(in the rows, 128 means zero)
Rows lie near named flat spaces through zero. A row that begins with a name and a colon came from that space; any other row is followed by the name of its block's space that it lies nearest.
lolat-tukuz: [122 166 102 167 119 118 136 124 153 180 127 148  96 131  69 162 113  93
 132 126 117 108 139 108 100 145 130]
lolat-tukuz: [131 154 133 149 123 117 140  98 179 137 159 173 148 145 107 150 114 161
 130 155 173 146 126  98 111 100 167]
lolat-tukuz: [131 135 136 117 124 116 107 170  72 136 132 120 115 125  75 174 106 112
 133 121 130  85 154 117  96 146  88]
gaku-vufe: [134 119 109 151 125 117 151  94 155  80 144 138 164  93 166  96 151 185
 157 160 128 170 118 118 125 117 102]
lolat-tukuz: [165 144  89 149 105 126 133 150 162 131 149 149 112 134  97 109 159 139
 117 125 121 124 121 134 120 132 104]
gifav-mul: [120  83 141  89 129 155 132 147  92  96 145 106  95 119 136 155  96 143
 156 150 153  97 162 130 127 127  58]
gaku-vufe: [103 127 160 102 135 152 102 147 102 173 132 131 125 156 118 150 112 103
  89 109 133 112 122 136 140 123 176]
bukam-ratod: [121 127 169  87 154 137 118 156  75 154 134 111 184  89 125 161  81 150
 144  97 189 130 121 155 152 131 106]
gifav-mul: [ 85 145  81 180 107 162 149  74 203 180 140 144 116  94 148 137 117 139
 118 164  79 162 104 158 145 132 110]
ridi-rosi: [188 124  82 136 154 120 191  88 193  76  80 119  73 167 167  37 163  88
 195 108 136 150 131 112 142 119 170]
ridi-rosi: [ 95  68 148 134 134 134 143 134 116  93 115  78 136  97 166 105 126 118
 126 115 124 105 156 143 162 146 105]
kita-reg: [122 134 134  95 131 153 122 131 115 161 145 150  93 129 115 169 106 139
 147 146 157 124 126 116 119 123  93]
ridi-rosi: [147 136 126 116 118 141 130 117 162 123 145 140 134 141 137 133 113 160
 123 147 152 146 117 151 139 103 127]
bukam-ratod: [104  71 150 142 160 135 159 128 136 101 149 136 166 114 170  49 189 142
 130  95 164 141 127  84 160 126 184]
gifav-mul: [120 128 117 116 129 131 112 152  92 163 120 141  83 104 118 129 173 112
 135 120 103 119 116 100 117 162  71]
gifav-mul: [141 140 116 114 136 136 119 138  84 115 151 148 136 145 113 130 128 140
 146 137 118 136 123 108  91 113 143]
kita-reg: [108 119 131 107 125 153 110 126 124 159 145 161 104 121 151 123 171 148
 111 144 118 147  97 109 134 130 110]
kita-reg: [135 125 160 111 135  87  99 166  57 109 119 122 153 112 108 138 151 131
 128 110 136 110 136  96 104 147 106]
gaku-vufe: [163 152 134  94 126 132  99 144 106 122 141 145 158 158 129 123 134 154
 107 126 131 153  97 149 123 101 157]
gaku-vufe: [144 148 129  95 133 127 105 119  84 107 104 121 106 178 130 145 104 102
 137 144  92 129 129 129  95 109 163]
bukam-ratod: [123 152 152 122 137 104 125  88 137 131  96 117 163 112 153 154  92 139
 142 140 144 159 115 143 138 120 138]
ridi-rosi: [162 157 130 116 104 105 100 136 116 101 125 109 184 110 128 157  96 174
 115 146 121 147 113 187 126 117  83]
ridi-rosi: [150 162 130 152 112  87 113 148 144 148 118 129 160 112  90 140 135 129
 101 106 134 123 120 142 128 144 118]
gaku-vufe: [153 209 136 138  89  86  90  74 204 157  59 112 134 177 130 179  74 100
  64 152  86 154  99 205 143 106 181]
gifav-mul: [115 136 116 112 126 162 120 107 123 141 131 122 142 114 164 136 104 149
 127 147 100 162 100 174 143 116 115]
kita-reg: [131 123 126 115 148 138 141 117 131 135 119 143  93 151 139 103 151 106
 148 119 136 134 123  96 127 125 159]
ridi-rosi: [ 81 135 132 171 105 113 108 117 153 174 118 137 120 111 120 142 156 107
  73 134  80 120 120 117 132 154 132]
lolat-tukuz: [ 90 137 129 172 111 126 132 101 198 184 138 158 127 108 127 134 153 135
  88 137 128 141 110 115 149 138 139]
gaku-vufe: [118 101 135  97 139 142 135 104 131 120  98 120  67 132 176 113 148 112
 152 143 124 134 126 111 144 132 105]
kita-reg: [ 80 106 145 150 115 160 130 112 177 156 152 132 133 145 140 133 114 125
  70 137 125 121 131 146 160 114 180]
ridi-rosi: [141 142 128 107 121 145 106 135 139 156 166 193 110 162 121 117 182 157
 101 141 140 150  92  90 115 107 155]
kita-reg: [106  79 186  90 127 130  97 174 112 156 127 136  94 128 139 114 197 119
  73  99 162  96 123  96 167 152 111]
bukam-ratod: [160 131  83 159 139 121 172  90 149  51 101  75 187 115 175  72  93 134
 174 123  94 166 131 191 141 111 151]
lolat-tukuz: [135 151  88 177 126 109 155 101 145 104 146 140 166  98 115 125 118 157
 168 150 115 152 132 116  95 125 116]
gifav-mul: [171 112 145 107 149  79 132 183  63  83 119 127 104 130  81 118 164 111
 179  96 178  81 168  53  87 153  91]
kita-reg: [129 124 134 134 136 123 132 132 116 110 128 128 115 174 107 124 121  95
 126 121 125 103 154 100 104 117 189]
kita-reg: [146 144 151 148 117  64 117 145 104  89 115 100 181 105  87 171  90 139
 134 128 149 102 162 130 102 138  97]
bukam-ratod: [131  80  81 148 134 152 181 104 147  58 140 108 106 105 174  72 142 145
 186 151 109 138 150 125 130 126  85]
bukam-ratod: [ 81 115 189 172 150  52 130  91 131 112  34  65 171 118 159 112 126  51
 102  86 107 112 154 114 156 158 215]
lolat-tukuz: [112 117 103 130 154 140 156  82 103  93 101 102 130 105 183 103 112 121
 192 144  87 161 127 130 121 127 124]
kita-reg: [146 136  94 158 144 130 182  77 205 119  96 113 124 130 163  79 119 107
 166 115 133 159 122 150 159 121 166]
bukam-ratod: [119 146 156 150 137 114 132 123 144 138 134 111 230 112 124 139  77 146
 103 100 164 145 121 174 157 113 189]
gaku-vufe: [108 128 122 141 134 144 149 114 166 172 147 167  84 134 110 135 141 119
 139 134 156 122 131  82 124 131 138]
kita-reg: [111 130 116 133 121 155 126 120 136 144 147 132 136 125 136 134 114 139
 114 140 109 139 117 152 135 120 132]
gaku-vufe: [135 135 143 143 115 127 120 180 159 183 153 131 178  95  92 129 137 146
  73  76 176 115 112 170 176 146 114]
gaku-vufe: [147 158 130 135 117 110 105 159 104 133 122 108 166 140  87 152  94 113
  98 105 113 110 133 168 118 129 147]
gifav-mul: [112 107 126 156 135 105 158  77 153  77  80  73 160  83 192 102 110 128
 157 137 104 152 137 160 158 137 110]
gaku-vufe: [105 104 121 157 124 135 147 126 151 128 156 143 128 107 127 113 153 144
 127 134 136 123 137 102 130 135 116]
lolat-tukuz: [135 125 127 116  97 148 110 142 176 163 153 164  82 144 123 131 170 148
  79 144 137 125 108 129 146 126  98]
lolat-tukuz: [ 82  97 180 139 158 121 142 113 150 157 118 134 157 117 158  94 162 113
 106  89 174 135 121  90 172 136 202]
bukam-ratod: [185 155  95  92 139 150 123 147  98 114 161 168 137 157 122  97 153 163
 155 127 133 164  93 123 100  99 142]
bukam-ratod: [174 145  97 115 152 101 142  90 103  61  70 106 123 144 177  73 148 109
 191 130  80 171 113 123 106 120 149]
gifav-mul: [104 117  32 180 140 181 212  16 212  97 118 121  88 100 215  71 112 133
 219 186  60 197 118 145 135 113 117]
ridi-rosi: [155 128  97 119 137 138 143 130 127 119 125 142  84 145 130  95 160 115
 160 124 119 132 123 106 115 130 122]
gifav-mul: [136 112  76 158 140 120 186 103 130  79 133 123  97  76 127 120 122 143
 234 157 133 127 164  85  91 146  39]
kita-reg: [134 124 123 207  72  61 118 110 205  65 119 114 171 126 135  98 176 150
  52 154  76 126 139 141 131 131 137]
gaku-vufe: [ 64  76 152 134 139 164 124 123  94 111 181 141 173 118 164 109 146 162
 103 145 116 138 128 100 129 111 171]
ridi-rosi: [116 147 145 110 121 131  97 109 109 130 140 146 156 141 141 157 113 158
 107 161 113 155 106 133 113 103 149]
bukam-ratod: [153 154 100 139 119 146 134 132 141 121 202 185 157 153  88 138 120 184
 135 157 152 146 121 108  86  89 153]
gifav-mul: [149 149 134 136 121 109 139 129 163 137 129 119 168  93 111 156  89 160
 139 122 182 134 128 163 148 129  88]
bukam-ratod: [135 123 108 155 122 125 155  62 222 102  89 113 142 126 214  54 163 136
 114 136  97 189  91 169 184 114 167]
ridi-rosi: [177 199 104 137 101  87  97 147 119 144 117 135 158 115  78 167 114 145
 120 130 107 139 107 161  97 136  85]
lolat-tukuz: [109 168 123 159 122 107 121 109 116 146  98  96 157 120 100 181  54  94
 126 130  88 119 143 165 109 136 145]
lolat-tukuz: [159 198  77 144  66 133 101  91 178 122 131 121 134 149 113 199  45 161
  99 203  58 154 113 226 103  94  91]
gifav-mul: [ 91  75 155 108 122 161 125 121 148 125 113 100  80 155 173 117 129  98
  86 133 115 104 142 148 172 126 145]
ridi-rosi: [135 121 117  95 155 134 123 144  30  94 116 107 118 125 130 128 116 110
 186 124  98 121 141 110  88 135 107]
[173 112  91 126 145 117 159 145  86  53 152 128 154  87 134  84 156 177
 209 130 143 145 136 102  97 131  61]
gaku-vufe
[154 136 134  79 150 141 121 124 110 133 121 144 138 124 168 100 154 155
 151 119 151 174  84 132 146 116 127]
bukam-ratod
[126  91  81 153 129 136 172  74 185  80  75  96  55 134 203  48 175  85
 157 141  62 143 134 128 152 140 123]
ridi-rosi
[145 125 145 117 101 133 101 164 160 151 175 174 143 131 117 116 187 182
  65 126 165 136  97 125 150 120 115]
ridi-rosi
[123 131 110 158 123 110 143 125 104  90 130 104 127 124  91 165  75 113
 163 149 108  95 178 119  82 133 107]
bukam-ratod
[ 73 114 153  94 166 186 141  94 137 205 142 169  95 132 163 132 129 121
 144 127 170 155 100  91 156 117 174]
kita-reg
[166 141  99 105 137 153 137 139 104 108 165 147 149 129 123 119 116 171
 168 136 145 154 114 138 109 104 112]
bukam-ratod
[173  65  87 131 119 135 154 192 116  59 183 146 105  89 130  40 240 183
 157 117 145 113 138  84 123 151  23]
gaku-vufe
[168 160 103 167  87  78 120 110 182  86  98 104 156 122 131 123 128 144
 101 148  86 143 123 180 130 127 103]
gaku-vufe
[137 126 119  82 153 172 131 151  79 149 138 136  80 162 111 136 108  99
 162 114 140 111 133 117 112 121 139]
kita-reg
[142 165 141  75 139 148 119  90 172 195  98 171  50 182 143 149 128 105
 133 141 161 155  90 112 142 107 163]
gaku-vufe
[140 140  86 100 159 187 160 105 128 152 132 148  69 166 138 111 108  99
 187 127 126 147 116 122 119 108 163]
kita-reg
[ 81  94 153 134 141 149 149  87 157 123 125 118 126 140 169 122 107 117
 123 141 139 131 142 121 153 112 181]
ridi-rosi
[112 180 100 129 122 145 112 110  99 176 136 150 102 135  86 202  71 115
 150 164  89 130 125 126  75 124 116]
ridi-rosi
[123 111 130 133 128 125 124 149 118 130 108 107 109 134 128 106 152  90
 107 100 104 104 136 131 140 148 136]
bukam-ratod
[120 128 129 119 130 136 127 104 154 149  85 102 129 105 182 107 134 118
 117 116 107 158  96 177 179 138 118]
gifav-mul
[ 79  97 133 152 134 176 148 156 163 206 210 201  97 127  84 121 177 137
 102 112 186 101 132  53 134 135 153]
gaku-vufe
[ 90 144 177  98 126 145 104  72 186 196  85 131 111 153 183 157 105 111
  73 141 135 161  87 165 187 111 184]
gaku-vufe
[110 108 145 113 131 119  97 161  66 131 117 132  91 142 119 118 183  92
 105 114  90  98 134  80 106 152 131]
gifav-mul
[163 131 120 125 105 127 118 136 156  94 139 120 164 139 146 103 135 165
  94 133 123 148 110 179 149 107 129]
lolat-tukuz
[ 54  50 137 117 178 185 185 104 121 154 163 162  61  87 167 102 167 130
 204 135 185 124 146  25 139 145 101]
gaku-vufe
[138 158 121 142  87 143  95 155 190 195 126 130 127 157 106 130 137 108
  23 101  97 121  95 206 173 130 158]
bukam-ratod
[130  93 141  98 138 136 129 146 102 108 116 114  82 140 140 114 146 107
 141 120 137 102 146 108 133 137 109]
gifav-mul
[145 124 104 115 133 147 143 113 143 116 133 143  93 143 147 104 146 134
 154 142 126 144 119 117 125 117 123]
lolat-tukuz
[ 90 114 151 157 113 147 139 117 230 201 164 167 153  88 146 114 168 172
  67 118 186 151  93 135 199 133 130]
gaku-vufe
[110 108 124 115 131 132  95 184   9 109 179 170  79 160  65 146 176 113
 137 146  88  75 162  20  30 138 121]
gifav-mul
[ 90 103 157 162 138 120 140 111 161 132 115 109 176 119 159  93 140 113
  88  99 131 133 127 136 172 131 199]
kita-reg
[194 237  50 134  82 112 112  48 183 110  91 128 123 146 139 185  50 162
 157 216  45 201  86 220  87  89  83]
ridi-rosi
[130 122 111 118 127 153 145 119 131 117 160 137 126 105 133 148  99 171
 167 160 151 140 132 134 121 116  73]
bukam-ratod

Each name stands for a flat space through zero: a line, a plane or more. A row that begins with a name and a colon came from that space; any other row is followed by the name of the space it lies nearest, among the names in its block.
finolefut: [202 123 136 140 118 114  85 160 107 112 162 110 105 127 135 160 157 177
  99 119 113 109 132 167  60 156 132]
galnaz: [114 126 178 114  83  76 132 143 129 137 104  98 137 134 108  83 108 122
 109  89 122 143 146 109 210 131 128]
finolefut: [125 105 147  69 150 160 117 122 140 130 142 175 119 160 150 153 122 106
 145 130  82 114 113 124 152 106  89]
nuzismor: [ 85 142 123  31 144 168  98  97 156  99 152 150 117 152 157 167  86  94
 113 126  99  74 166 141 188  75  96]
finolefut: [ 79 130 116  96 101  96 134 102 113 194  49 133 161 107 108  90  99 113
 133  88  97 232  95  93 155 125 186]
nuzismor: [142 112 121 177 109 136 113 138 122 117 128 165 145 111 136 143 172 176
 174 112 151 187 109 115  75 155 144]
finolefut: [103 136 113 175  76  41 141 143 119 124 108 105 136 151 112  66  93 191
 136 103 121 129 117  78 129 173 164]
finolefut: [178 137 133  67 171  79 125 127 150 167 143  84 116 177 121 153 201 167
 148 126  31 130 123 167  81 152 158]
nuzismor: [ 76 150  66  77 150 161  87  93 136  89 115 155 176 104 176 229 154 142
 127 114  99 183 114 176  65 116 162]
nuzismor: [169 101 188 182 121 138 116 145 127 109 167 160 140 132 118 122 162 147
 216 144 193 124 138 133 114 134 110]
konlut: [109 123 167  49 131 129 107 123 169 104 153 146 132 172 150 161 154 133
 154 100  80 117 157 134 190 109  98]
nuzismor: [ 86 113 138 172 100 177 149 148 131  84 113 155 140  89 148 134 124  92
  82 111 181 149 130 102 188 118  75]
finolefut: [ 89 131 127 116 131 114 134 114 148 154 124 146 145 157 126 115 133 143
 182 118 106 147 123 104 137 127 146]
galnaz: [152 145  72 163 163 117 173 122 125  76 128  84 115 114 128 133 129 126
  91 181 149  75 120 145  88 150 123]
galnaz: [162 131 111 142  83 135  63 129  96 122 138 144 113  96 129 134 105 174
 123 103 158 146 144 129  76 133 164]
galnaz: [165 110 146 152  97 107 113 147 102 100 127 132 125 116 125 116 111 148
 120 121 147 128 118 124 120 147 123]
galnaz: [145 162 128 144   5  57  68 119  95 145  83  71 120  61  76  46  77 186
 102  45 199 201 204  90 169 139 228]
konlut: [139 133  94  37 163 118 184  92 176 151  84  99  97 141 119 115 178 111
 114 118  49 169 132  91 191 130 129]
galnaz: [111 144  95  86 132 138 122 108 128 107 113 115 123 112 140 147 101 109
  80 126 116 120 138 138 144 112 131]
konlut: [ 38 120 155  73 167 164 161  86 159 116 110 175 178 146 139 136  94  41
 186 157 139 124 119 124 219  72  90]
nuzismor: [161 121 117 131 136 100 146 120 102 104 111 111 122 119 116 106  85 113
 115 163 138  99 105 133 119 139 129]
galnaz: [122 113 130  94 122 167  91 126 144  83 150 181 132 134 166 183 151 148
 147 106 114 142 133 130 128 119 102]
nuzismor: [124 132 163 163  97 153  98 151 144  43 185 134 128 124 148 155 136 145
 127 119 199  71 189 144 161 117  83]
konlut: [107 129 151 208 126  90 132 175 112 107 154 110 166 150 139 145 138 155
 123 138 136  93 100 165  74 161 120]
galnaz: [ 86 175 129  91 122  80 114 107 148 184 128  73 136 152 101 102 119 141
 142 105 106 122 177 139 150 113 188]
nuzismor: [134 106 125  92  94 118  98 124 116 105 100 165 138 117 145 142 121 153
 130  90  99 187 103 109 132 139 136]
finolefut: [129 114 121 128 140 157 121 134 137  95 132 159 146 121 158 184 177 140
 135 121 115 162 107 142  98 137 111]
konlut: [131 129 161 136 117 115 120 163 120 100 135  93 141 119 138 156 139 117
  64 114 126 112 134 171 141 134 104]
finolefut: [142 125 150 175 136 147 132 151 125 118 156 122 128 123 129 138 148 121
 124 144 164 101 136 149 113 129 105]
nuzismor: [108 149  99 143 138 133 133 124 128 207 152 123  84 164 109  77  81 132
 128 143 110  70 139  93 112 116 144]
nuzismor: [117 125 231  93  97  79  88 161 120 152 112  87 188 123 119 154 161 111
 111  71 107 187 140 196 172 122 143]
galnaz: [135 120 137 193 156 122 161 164 128 111 134 111 158 126 139 163 196 135
 120 146 130 138  92 165  74 162 111]
finolefut: [107 128 118  62 118 116 111  96 137 157  95 149 139 133 126 123 123 136
 160  98  86 188 123 106 148 118 163]
galnaz: [134 148  16  84 139 214  79  85 103  68 116 157 106  55 174 212  92 117
  45 137 140 137 128 156  59 102 141]
nuzismor: [185 157  98 111 167  57 198 123 129 141 114  14  75 146  85  69 108 108
  56 177  93  42 139 137 144 150 136]
konlut: [111 133 197 120 140 108  96 154 151  75 164 109 197 144 154 215 210 144
 157 111 125 136 145 221 115 131 117]
finolefut: [165 129 106  69 123 115 117 110 120 111  90 106 121  96 129 148 140 129
  86 108  97 175 125 142 130 135 150]
konlut: [ 79 130 148  76 124  88 146 106 141 156  89 123 158 149 114  99 104 104
 154 112  94 159 120 110 193 116 145]
nuzismor: [160 140  76 204  90  54 155 157  88 191  97  74  84 127  90  40  90 183
  68 117 105 127  98  73  73 187 181]
finolefut: [103 113 180 146 113 124 122 144 117 202 109 146 160 129 111 107 137 112
 160 103 126 189 107 123 138 122 144]
galnaz: [129 140 100 155 189 139 176 130 154 121 166 109 109 166 133 137 156 125
 136 183 116  52 124 139  95 136 101]
konlut: [156 138 103  90 163 100 147 118 147  79 140  94 116 153 138 154 151 144
 116 152  88  83 129 152 114 145 119]
finolefut: [ 83 143  70 151 125 149 152 102 133  89  94 135 150  86 139 137 122 119
 118 133 169 163 125 110 129 127 142]
konlut: [103 137 170  25 109  92  91 108 169 138 135 127 137 174 129 133 144 152
 173  75  69 147 174 124 201 109 144]
konlut: [ 91 147 168 159 114 124  99 158 131 107 172 107 152 141 139 154 123 131
 111 119 157  76 164 174 133 116 114]
konlut: [108 113 121 111 164 152 166 109 132 101 110 151 143 126 139 137 108  74
 134 166 131 115  97 127 154 112  93]
galnaz: [ 96 150 102  81 154 173  99 106 134 192 147 143 107 145 136 144 102 108
 119 130  92 106 142 136 111  88 142]
konlut: [127 158 116 164 149 183 141 141 147 123 153  83 113  91 132 163 182 101
  67 135 173 109 178 166 126 112 111]
[152 162  68 110 170 109 165 114 142  78 146  60  86 141 129 132 111 124
  64 177 112  25 151 149 118 136 115]
konlut
[143 113  98 144 134 125 156 127 111 131 110 140 106 129 125  99  95 123
 112 149 117 116  91  94 116 143 118]
konlut
[101 121 116 110 133 125 159 116 136 121  76 130 159 105 134 141 154 107
 118 114 111 199  99 120 152 134 132]
finolefut
[176 149 165  50 114  27  88 139 134 135 123  42 141 150 114 154 185 183
 108  79  46 156 153 192 117 159 184]
nuzismor
[160 141  70 140 139 149 135 118 100 130 135 111  71 112 120 101  59 110
  65 168 144  56 131 117 101 121 124]
galnaz
[173  89 116  98 104 177  94 115 111  62 139 206  90 114 154 135  77 132
 134 132 147 111 121  89 143 116  83]
galnaz
[110 160 106 113 138 150 126 102 137 120 142 103 112 116 120 121  91  99
 109 149 166  76 177 140 153  94 132]
konlut
[144 111 140 165  96  97 152 161 102  91  98 105 130 103 126 108 108 119
  60 119 140 132 103 119 154 155 104]
finolefut
[140 165  57 161 162 120 142 124 109 145 149  78  92 134 120 119  87 134
  75 178 124  41 126 149  50 137 152]
finolefut
[173 143  79  99 166 130 137 102 137  75 146 102  97 129 134 150 129 135
 115 171 125  68 143 151  98 131 124]
konlut
[113 108 182 160  71 116  96 166  94 157 114 145 149 113 124 110 100 126
 105  83 140 168 113 122 147 130 128]
konlut
[ 92 127 174 130  85 123  87 151 118 181 100 131 176 101 128 149 165 133
 119  57 119 234 127 147 135 125 163]
galnaz
[124 147 153 166  94  87  98 175 131 117 156  82 140 137 135 152 172 184
  92  84 120 124 156 162 104 157 141]
galnaz
[118 133 138  86 131 102 140  98 118 140  69 103 167  94 107 120 119  84
 130 126 133 190 118 148 161 115 163]
konlut
[171 157 114 147 107 111  93 145 107 104 154  68  99 105 121 136 113 153
  58 125 154  77 172 168  95 136 146]
konlut
[107 118 150  67 133 137 123  95 154 147 129 170 129 160 123 109 114 116
 203 123 112 136 141  95 185  99 124]
galnaz
[117 100 176 163  97 107 145 164 117 111 132 143 128 150 128  89  89 118
 116 122 137  96 111  96 182 138  79]
finolefut
